Below is a small trained network, with its code and all its weights. Each question gives an input and a target symbol and asks what happens when units are switched off, that is, made to give their printed mean instead of their output.

import numpy as np


def w(rows, s, z=0):
    codes = np.array(rows[::2]) - 128.0
    scale = np.full(codes.shape[1], s)
    scale[-1] = z or s
    return codes * scale


def f(y):
    return y / 2 * (1 + np.tanh(0.7978845608 * (y + 0.044715 * y**3)))


def softmax(a):
    e = np.exp(a - a.max(-1, keepdims=True))
    return e / e.sum(-1, keepdims=True)


def log_softmax(a):
    a = a - a.max(-1, keepdims=True)
    return a - np.log(np.exp(a).sum(-1, keepdims=True))


def net(x, mask):
    ids = ['δεζηλμξσφ'.index(c) for c in x.split()]
    T = len(ids)
    res = E[ids] + P[:T]
    q, k, v = (res @ M[0].T for M in (Q, K, V))
    z = softmax(np.where(np.tri(T) > 0, q @ k.T / 4**0.5, -1e9)) @ v
    res = res + np.where(mask[0], z, O[0][:, -1]) @ O[0][:, :-1]
    y = f(res @ A[0][:, :-1].T + A[0][:, -1])
    res = res + np.where(mask[1:17], y, B[0][:, -1]) @ B[0][:, :-1]
    return log_softmax(res[-1] @ U[:, :-1].T + U[:, -1])


Q, K, V, O, A, B = {}, {}, {}, {}, {}, {}
E = w([
[151,160,224,151,168],'δ',
[240,151,106,34,55],'ε',
[10,139,120,138,112],'ζ',
[63,113,107,211,104],'η',
[57,169,124,178,76],'λ',
[183,225,75,79,182],'μ',
[66,63,113,151,92],'ξ',
[97,190,173,153,107],'σ',
[94,141,101,239,225],'φ',
],0.012)
P = w([
[74,193,126,110,52],'0',
[181,139,148,186,82],'1',
[210,157,157,172,93],'2',
[237,125,165,165,104],'3',
[160,98,169,87,149],'4',
[150,35,176,98,160],'5',
[101,43,170,73,164],'6',
[123,24,207,112,168],'7',
[63,3,198,96,145],'8',
],0.0067)
Q[0] = w([
[100,138,254,110,32],'H0',
[75,86,108,4,195],'H0',
[46,192,191,90,146],'H0',
[65,103,186,140,127],'H0',
],0.0096)
K[0] = w([
[190,76,76,53,192],'H0',
[228,24,187,208,99],'H0',
[163,12,51,118,169],'H0',
[189,94,74,119,254],'H0',
],0.0091)
V[0] = w([
[124,128,190,16,173],'H0',
[62,243,110,91,162],'H0',
[103,164,218,172,203],'H0',
[141,139,214,104,11],'H0',
],0.013)
O[0] = w([
[244,195,60,91,98,94],'H0',
[94,188,105,40,213,249],'H0',
[142,249,188,189,185,210],'H0',
[52,182,90,124,27,253],'H0',
],0.011,0.004)
A[0] = w([
[156,113,88,120,63,9],'N0',
[117,144,45,182,113,117],'N1',
[144,110,54,109,203,40],'N2',
[105,83,96,136,111,75],'N3',
[137,151,225,69,98,27],'N4',
[158,114,45,170,99,15],'N5',
[140,156,37,165,141,61],'N6',
[118,68,110,118,156,222],'N7',
[125,136,116,142,73,165],'N8',
[100,114,146,71,151,20],'N9',
[209,131,103,177,136,207],'N10',
[134,103,156,103,181,42],'N11',
[158,92,160,93,148,70],'N12',
[93,119,2,203,123,228],'N13',
[93,130,104,212,199,3],'N14',
[147,94,95,149,139,44],'N15',
],0.01,0.0038)
B[0] = w([
[90,97,206,201,178,173],'N0',
[74,159,108,84,111,166],'N1',
[196,118,214,161,65,155],'N2',
[215,139,142,158,145,151],'N3',
[115,82,117,151,45,202],'N4',
[85,97,141,184,154,128],'N5',
[51,96,163,115,125,134],'N6',
[237,210,167,127,118,160],'N7',
[215,218,87,108,113,220],'N8',
[89,71,85,146,134,139],'N9',
[140,70,86,141,140,151],'N10',
[159,184,75,104,107,151],'N11',
[6,175,129,121,67,115],'N12',
[135,91,140,59,124,254],'N13',
[113,102,168,133,35,234],'N14',
[65,156,147,157,44,91],'N15',
],0.012,0.0034)
U = w([
[122,136,144,181,106,163],'δ',
[143,68,73,116,3,137],'ε',
[43,85,94,136,89,66],'ζ',
[93,80,144,75,35,4],'η',
[77,135,168,60,73,203],'λ',
[113,109,120,79,227,213],'μ',
[157,101,167,74,136,103],'ξ',
[84,164,47,225,80,97],'σ',
[77,65,214,129,102,77],'φ',
],0.0051,0.0042)

Each question gives the input, a string of symbols that net reads in full, and the target symbol t.
The units are the heads (4 rows each of Q, K, V and O) and the neurons (one row each of A and B). Each row of codes is followed by its name. A weight is (code - 128) times the scale printed after its matrix; where a second scale follows, it is the last column's (O, A, B and U).
mask holds one flag per unit, heads first, then neurons. A switched-off unit (its flag False) gives its mean, the last column of its rows in O or B, instead of its output. The means were averaged over made-up inputs and are rounded, as every weight is.
A unit's drop is (log p(t) with every unit on - log p(t) with that unit switched off) / (log p(t) with every unit on - log p(t) with every unit switched off).
The circuit of an input: a set's keep is (log p(t) with only the set's units on - log p(t) with every unit switched off) / (log p(t) with every unit on - log p(t) with every unit switched off). Starting from the 12 units with the biggest drops (on a tie, the unit counted first), units are removed one at a time, each time the one whose removal leaves the highest keep (on an exact tie, the one counted first), for as long as the keep stays at least 0.8.
units of the circuit, in order: the units of the circuit, biggest drop first
k most important neurons: the k neurons with the biggest drops, biggest first
drop of u: that unit's drop, to one decimal
input μ φ μ ζ, target μ: units of the circuit, in order => [H0]
input σ ε σ η, target λ: 2 most important neurons => [N13 N1]
input δ σ δ σ δ δ σ, target σ: units of the circuit, in order => [H0 N13]
input η ξ φ, target φ: units of the circuit, in order => [H0 N14]
input φ λ σ η, target φ: 2 most important neurons => [N14 N8]
input σ λ δ φ, target λ: 3 most important neurons => [N14 N13 N1]
input σ λ σ ε ξ ξ ζ, target ε: 2 most important neurons => [N8 N13]
input φ φ ξ, target φ: 2 most important neurons => [N14 N8]
input δ δ δ, target σ: 2 most important neurons => [N13 N4]
input μ δ δ σ, target μ: drop of N13 => 0.0
input ζ ζ μ σ ζ, target μ: drop of H0 => 0.4
input σ δ φ, target λ: drop of N13 => 0.1
input μ σ λ, target μ: drop of N14 => 0.2
